cols: C M Z T B
[188 144 145 142 164] = zirob
[168 171 155 144 147] = Bag
[159 160 157 166 184] = Dutar
[151 140 148 157 138] = Sak
[135 154 154 161 142] = Gono
col: [144 166 157 161] -> T
col: [188 168 159] -> C
col: [140 154] -> M
col: [155 157 148 154] -> Z

cols: H D Q P G L A
[111 109 166 117  82 101 116] : met
[159 115 137  93 131 107 155] : Bag
[136 126 126 126 124 136 136] : zirob
[109 160 108 160 116 146 113] : Fatud
[158 129 140 102 139 113 156] : Dutar
[120 134 128 133 104 120 124] : rofak
[117 141 125 136  97 118 121] : mes
[155 162 182 126  68 101 169] : Gono
col: [139 104  97] -> G
col: [131 124 116 139] -> G
col: [115 126 160 129 134 141] -> D
col: [156 124 121] -> A
col: [166 137 126 108 140 128 125] -> Q

cols: V N K Y J X
[135 167 104 118 149 138] -> mes
[177 145 129 164  90  80] -> rofak
[124 165 121 102 101 158] -> zirob
[124 165  90 102 101 158] -> fef
[124 165 121 102 145 158] -> seme
col: [ 80 158] -> X
find: [124 165 121 102 101 158] -> zirob
col: [149  90 101] -> J
col: [164 102 102 102] -> Y

cols: F E U R S
[100 132 107 164 194] = Gugo
[ 71 166 134 123 146] = Bag
[141 140 118 126 105] = Sak
[ 71 166 134 123 132] = met
[168 132 143 122 119] = Fatud
[144 118 113 122 137] = mes
[133 144 120 125 122] = zirob
[153 110 148 130 136] = seme
[122 152 171  98 101] = Gono
col: [123 122 122] -> R
col: [194 146] -> S
col: [119 137 122 136] -> S
col: [134 143 113] -> U

cols: poki memam lok nom
[126  88 170  97]  Gugo
[132  63 191 165]  met
[126  88 170 138]  seme
col: [132 126] -> poki
col: [ 97 165] -> nom
col: [191 170] -> lok
col: [88 63] -> memam
col: [63 88] -> memam

cols: lur sabid dilol sar sagu Suli
[ 76 156 119 113  99 110] = Gugo
[114 140 142 131  99 104] = Dutar
[ 98 155 123 108  91 109] = Sak
[108 154 129 109  88 108] = Gono
[114 139 141 131  99 105] = zirob
[119 122 129 136 102 116] = met
[113 145 144 129  98 102] = Fatud
[ 69 139 129  96 103 104] = fef
[ 80 157 120 114  97 110] = seme
[ 83 156 119 113  96 110] = Bag
[ 70 135 125  93 107  94] = mes
col: [123 129 141] -> dilol
col: [119 142 123 129 141 129 144 129 120] -> dilol
col: [154 139 122] -> sabid
col: [109 131 136] -> sar
col: [122 145 139] -> sabid

cols: nuzel bafa nufa Tov dafim fif
[109 108  98 146 133 124] : fef
[170 147 146 118 125 167] : Gono
[148 163 104 166 135 141] : seme
[ 98  88 133  76  83 111] : met
[102 109 151 105 116 113] : mes
[ 61  84 133 111 120 104] : Bag
[ 77 112 145 111 123 126] : zirob
col: [147 163  88 109  84] -> bafa
col: [124 167 141] -> fif

cols: Kade bifud kifo Niv
[142 127 122 147] : rofak
[107 147 156 113] : Bag
[142 127 122 146] : Gugo
[ 94 128 160 128] : Sak
[103 118 129 122] : Gono
[128 102 126 128] : zirob
[106 134  72 165] : Dutar
[ 96 130 128 166] : fef
[ 97 118 128 119] : met
[107 121 123 128] : mes
col: [127 147 127 128 118 102 134 130] -> bifud
col: [166 119 128] -> Niv
col: [147 127 128 118 102 134 130] -> bifud
col: [122 156 122 160 129] -> kifo
col: [126  72] -> kifo
col: [127 147 127 128 118 102] -> bifud

cols: Lum mol nud keda pef pap Zodu
[164 144  71 141 153 162 190] = Fatud
[134 127 125 129 132 133 130] = mes
[153 144  93 121 149 138 170] = met
col: [133 138] -> pap
col: [130 170] -> Zodu
col: [132 149] -> pef
col: [162 133] -> pap
col: [144 127] -> mol

cols: nol dakid fod Zab
[109 119  69 129]  met
[109 119 139 167]  Gono
[113 119  81 132]  Dutar
[130 132 111 150]  Gugo
[113 121  77 131]  Bag
[113 122  70 130]  rofak
[135 119  69 129]  Sak
[118 141  68 124]  zirob
[127 129 121 153]  seme
[132 131 135 131]  fef
col: [129 167 132 150 131 130] -> Zab
col: [132 150] -> Zab
col: [139  81 111] -> fod
col: [109 109 113 130 113 113 135 118] -> nol
col: [119 119 132] -> dakid
col: [167 132] -> Zab
col: [ 70  69  68 121] -> fod

